Below are the code and all the weights of a small trained network. Each question names an input and a class and asks about switching units off, where a switched-off unit gives its printed mean instead of its output.

import numpy as np


def w(rows, s, z=0):
    codes = np.array(rows[::2]) - 128.0
    scale = np.full(codes.shape[1], s)
    scale[-1] = z or s
    return codes * scale


def f(y):
    return y / 2 * (1 + np.tanh(0.7978845608 * (y + 0.044715 * y**3)))


def log_softmax(a):
    a = a - a.max(-1, keepdims=True)
    return a - np.log(np.exp(a).sum(-1, keepdims=True))


def net(x, mask):
    res = np.array(x, float).reshape(1, 3) / 4 @ E
    y = f(res @ A[0][:, :-1].T + A[0][:, -1])
    res = res + np.where(mask, y, B[0][:, -1]) @ B[0][:, :-1]
    return log_softmax(res[-1] @ U[:, :-1].T + U[:, -1])


A, B = {}, {}
E = w([
[64,96,37,139,232,129,238,207],'x0',
[13,117,172,128,2,164,193,146],'x1',
[175,251,54,144,97,236,175,100],'x2',
],0.0063)
A[0] = w([
[27,115,203,119,41,187,199,141,112],'n1',
[215,142,88,135,235,83,64,108,106],'n2',
[72,105,56,135,213,137,198,197,85],'n3',
[84,24,189,95,151,30,86,173,93],'n4',
[83,4,183,84,157,34,103,184,102],'n5',
[197,151,255,136,28,111,26,38,104],'n6',
[155,157,196,122,64,114,56,51,90],'n7',
[31,91,151,145,12,161,180,144,100],'n8',
[143,241,66,138,114,228,164,90,86],'n9',
[86,28,228,121,150,17,97,177,85],'n10',
[62,111,39,110,195,97,248,214,100],'n11',
[88,87,44,187,231,115,250,239,103],'n12',
[51,92,63,169,227,135,206,210,95],'n13',
[141,150,188,163,88,139,37,88,73],'n14',
[217,126,95,131,239,110,62,108,94],'n15',
[127,138,123,107,127,134,132,90,246],'n16',
[82,18,181,100,159,66,72,154,86],'n17',
[192,219,61,162,84,250,197,122,107],'n18',
[229,119,95,131,237,99,84,95,106],'n19',
[7,84,187,166,28,178,163,136,98],'n20',
[128,195,89,126,115,171,124,112,60],'n21',
[143,242,42,130,105,212,157,103,92],'n22',
[168,157,122,81,189,104,107,114,62],'n23',
[187,152,187,158,66,115,67,152,69],'n24',
[170,251,55,122,109,211,176,121,110],'n25',
[233,107,71,150,223,100,60,116,90],'n26',
[164,155,213,100,68,120,53,44,83],'n27',
[39,128,174,120,23,145,200,165,88],'n28',
],0.006,0.011)
B[0] = w([
[170,177,85,120,123,92,159,174,183],'n1',
[154,171,100,121,112,107,170,168,171],'n2',
[161,110,116,105,97,154,112,104,172],'n3',
[137,92,170,162,165,92,164,91,167],'n4',
[134,94,179,175,158,107,152,95,175],'n5',
[153,90,101,86,78,197,74,91,207],'n6',
[159,101,106,100,99,154,120,105,162],'n7',
[184,179,98,116,120,93,167,162,174],'n8',
[150,83,175,155,162,91,186,82,174],'n9',
[140,86,179,167,163,95,183,85,170],'n10',
[175,100,110,84,85,174,87,96,198],'n11',
[151,105,112,87,80,187,74,89,213],'n12',
[167,103,101,94,79,172,102,89,189],'n13',
[196,99,111,90,109,149,162,97,142],'n14',
[181,175,92,101,119,90,189,162,164],'n15',
[74,125,128,151,129,126,54,159,255],'n16',
[142,111,155,154,144,108,159,107,157],'n17',
[127,89,185,172,171,86,149,95,197],'n18',
[162,180,89,116,103,89,171,169,170],'n19',
[181,180,82,118,128,90,175,160,177],'n20',
[158,118,139,108,123,110,197,93,124],'n21',
[139,92,175,162,147,92,167,86,176],'n22',
[197,133,113,96,105,116,255,103,121],'n23',
[175,110,107,94,107,155,189,85,134],'n24',
[116,87,166,170,154,90,139,97,191],'n25',
[173,169,101,113,116,101,179,158,164],'n26',
[192,99,104,84,98,174,140,88,165],'n27',
[206,172,96,101,124,90,199,157,166],'n28',
],0.012,0.0093)
U = w([
[148,97,110,68,89,252,92,87,110],'0',
[126,89,210,201,188,85,155,93,99],'1',
[156,224,85,105,123,90,168,240,111],'2',
[7,151,135,161,153,178,10,235,255],'3',
[79,160,163,76,178,213,186,147,26],'4',
],0.014,0.0077)

Each question gives the input, the list of numbers given to net, and the class t.
The units are the neurons (one row each of A and B). Each row of codes is followed by its name. A weight is (code - 128) times the scale printed after its matrix; where a second scale follows, it is the last column's (A, B and U).
mask holds one flag per neuron, in row order. A switched-off neuron (its flag False) gives its mean, the last column of its row in B, instead of its output. The means were averaged over made-up inputs and are rounded, as every weight is.
A unit's drop is (log p(t) with every unit on - log p(t) with that unit switched off) / (log p(t) with every unit on - log p(t) with every unit switched off).
The circuit of an input: a set's keep is (log p(t) with only the set's units on - log p(t) with every unit switched off) / (log p(t) with every unit on - log p(t) with every unit switched off). Starting from the 12 units with the biggest drops (on a tie, the unit counted first), units are removed one at a time, each time the one whose removal leaves the highest keep (on an exact tie, the one counted first), for as long as the keep stays at least 0.8.
units of the circuit, in order: the units of the circuit, biggest drop first
k most important neurons: the k neurons with the biggest drops, biggest first
drop of u: that unit's drop, to one decimal
input [8,-4,-7], class 0: units of the circuit, in order : n12
input [-3,3,-4], class 1: 2 most important neurons : n12, n11
input [5,-8,8], class 1: 2 most important neurons : n18, n25
input [8,-2,8], class 0: 2 most important neurons : n12, n11
input [7,-6,7], class 0: 3 most important neurons : n12, n11, n13
input [8,-7,-7], class 0: 3 most important neurons : n12, n13, n11
input [-7,-6,-6], class 0: 2 most important neurons : n6, n27
input [-2,6,5], class 2: drop of n1 : 0.3
input [5,-6,-5], class 2: drop of n2 : 0.5
input [8,6,-7], class 0: 2 most important neurons : n12, n11
input [5,4,6], class 1: drop of n25 : 0.2
input [-5,8,6], class 2: drop of n17 : 0.0
